[[-14  24  32 -19 -15  20  23 -20  24  22 -13 -14 -20 -14]
 [-14  20  26 -16 -13  18  20 -14  18  17 -14 -17 -12 -14]
 [ 17 -27 -26  19   6 -18 -20  30 -18 -13  10   6   5  10]
 [ 10 -15 -19  10  16 -16 -16 -13 -20 -18  20  14  16  15]
 [ -2   3   8  -3 -11   8   7  34  15  14 -12 -15 -15 -13]
 [ 19 -22 -28  17  10 -17 -18  25 -14 -17  13  11  13  12]]
->
[[-14  24  32 -19 -15  20  23 -20  24  22 -13 -14 -20 -14]
 [-14  20  26 -16 -13  18  20 -14  18  17 -14 -17 -12 -14]
 [ -2   3   8  -3 -11   8   7  34  15  14 -12 -15 -15 -13]
 [ 10 -15 -19  10  16 -16 -16 -13 -20 -18  20  14  16  15]
 [ 19 -22 -28  17  10 -17 -18  25 -14 -17  13  11  13  12]
 [ 17 -27 -26  19   6 -18 -20  30 -18 -13  10   6   5  10]]

[[ -9 -12 -19  -9 -11 -12 -12   5 -12 -13  -9  -8]
 [ 10  12  13   8   4  12  12  -2  12   9  12   8]
 [  9  11   9   7   2   6   9  16  12   8  14   4]
 [  8  10  13   6   5   9  11 -12   7   8   8   8]
 [  5   5   7   5   4   6   6  25   8   7   3   2]]
->
[[ 10  12  13   8   4  12  12  -2  12   9  12   8]
 [  9  11   9   7   2   6   9  16  12   8  14   4]
 [  8  10  13   6   5   9  11 -12   7   8   8   8]
 [  5   5   7   5   4   6   6  25   8   7   3   2]
 [ -9 -12 -19  -9 -11 -12 -12   5 -12 -13  -9  -8]]

[[-13 -14 -14  -8 -13   7]
 [-13 -16 -14  -9 -12 -15]
 [-12  -9 -15 -13  -4 -29]
 [ 15  13  14  11   9   6]]
->
[[ 15  13  14  11   9   6]
 [-12  -9 -15 -13  -4 -29]
 [-13 -14 -14  -8 -13   7]
 [-13 -16 -14  -9 -12 -15]]

[[  7   3 -15   7   5]
 [  0   7   0   6  13]
 [ 15  11  27  13 -24]]
->
[[ 15  11  27  13 -24]
 [  0   7   0   6  13]
 [  7   3 -15   7   5]]

[[ 14   4 -20]
 [ 27  17 -21]
 [  2  -5   9]]
->
[[ 27  17 -21]
 [ 14   4 -20]
 [  2  -5   9]]

[[  9   8  26 -15  -3 -24  -1   4 -29   8  20  -2   9   2  18  -6]
 [ -5  -5  -9  -5   3   6   1 -21  19 -19  -2  -2  -3   1  -5   0]
 [  2   2   8 -10   5 -14   2 -13  -6  -9  18  -3   4   4  17   4]
 [ 12   5   7   3   4 -21 -15  -4 -12  -4   1   2   6   5  24  11]
 [  7 -16   3  33  13  -1 -20   8  17   2 -24   2 -11  22  -9   2]
 [  6   4  -9  17  -1   5 -13   6  12   1 -11   4   3   1   9  10]]
->
[[  9   8  26 -15  -3 -24  -1   4 -29   8  20  -2   9   2  18  -6]
 [ 12   5   7   3   4 -21 -15  -4 -12  -4   1   2   6   5  24  11]
 [  6   4  -9  17  -1   5 -13   6  12   1 -11   4   3   1   9  10]
 [  2   2   8 -10   5 -14   2 -13  -6  -9  18  -3   4   4  17   4]
 [ -5  -5  -9  -5   3   6   1 -21  19 -19  -2  -2  -3   1  -5   0]
 [  7 -16   3  33  13  -1 -20   8  17   2 -24   2 -11  22  -9   2]]

[[ 5  0 21 26  1]
 [14  3 26  6  5]]
->
[[14  3 26  6  5]
 [ 5  0 21 26  1]]
---
[[-11  19  30]
 [  1  32  -4]
 [-11 -12  -6]
 [ -8  15   4]
 [ 15  13 -19]
 [  4 -25  -3]
 [  9  29 -13]
 [-21   6  12]
 [  6  28 -10]]
->
[[ 30  -4  -6   4 -19  -3 -13  12 -10]
 [ 19  32 -12  15  13 -25  29   6  28]
 [-11   1 -11  -8  15   4   9 -21   6]]

[[  3  -6 -14  10 -15  24]
 [  8 -13  -5  -4  -9  16]
 [ -3  14 -15  21 -11  28]
 [ 17 -27   7 -25  -2   3]]
->
[[ 24  16  28   3]
 [-15  -9 -11  -2]
 [ 10  -4  21 -25]
 [-14  -5 -15   7]
 [ -6 -13  14 -27]
 [  3   8  -3  17]]

[[-25 -28  14   9  15  21]
 [ -8 -25   4 -29 -34  31]
 [ 21   8  -4  32  26  10]
 [ -3 -30 -25  13  -1  20]]
->
[[ 21  31  10  20]
 [ 15 -34  26  -1]
 [  9 -29  32  13]
 [ 14   4  -4 -25]
 [-28 -25   8 -30]
 [-25  -8  21  -3]]

[[  1  -6  -6 -13  -2]
 [  0 -14   3   7  -5]
 [ -3   4  -4  17  -2]
 [ -1   1  -5 -14   5]
 [ -2 -29   3 -19   5]
 [ -8  32  -5   5  -8]
 [ -5  -1  -1 -15  -3]
 [  0  -7  -2 -11   1]
 [ -2 -18  -9  26   7]
 [ -1   9  -2 -17   2]
 [ -5 -26  -1  -5  -6]]
->
[[ -2  -5  -2   5   5  -8  -3   1   7   2  -6]
 [-13   7  17 -14 -19   5 -15 -11  26 -17  -5]
 [ -6   3  -4  -5   3  -5  -1  -2  -9  -2  -1]
 [ -6 -14   4   1 -29  32  -1  -7 -18   9 -26]
 [  1   0  -3  -1  -2  -8  -5   0  -2  -1  -5]]

[[-30   7]
 [-24 -11]]
->
[[  7 -11]
 [-30 -24]]

[[-25   9  23   2  24   7  10 -12  11  22 -25  26   4   3  12 -12]
 [ 19  17 -13 -12  14  27  11  10 -16  -2   5  14  12  18 -15  -4]
 [-11  23 -24   9  26 -23  15 -12 -16 -24   7   0  29 -28  15 -12]]
->
[[-12  -4 -12]
 [ 12 -15  15]
 [  3  18 -28]
 [  4  12  29]
 [ 26  14   0]
 [-25   5   7]
 [ 22  -2 -24]
 [ 11 -16 -16]
 [-12  10 -12]
 [ 10  11  15]
 [  7  27 -23]
 [ 24  14  26]
 [  2 -12   9]
 [ 23 -13 -24]
 [  9  17  23]
 [-25  19 -11]]
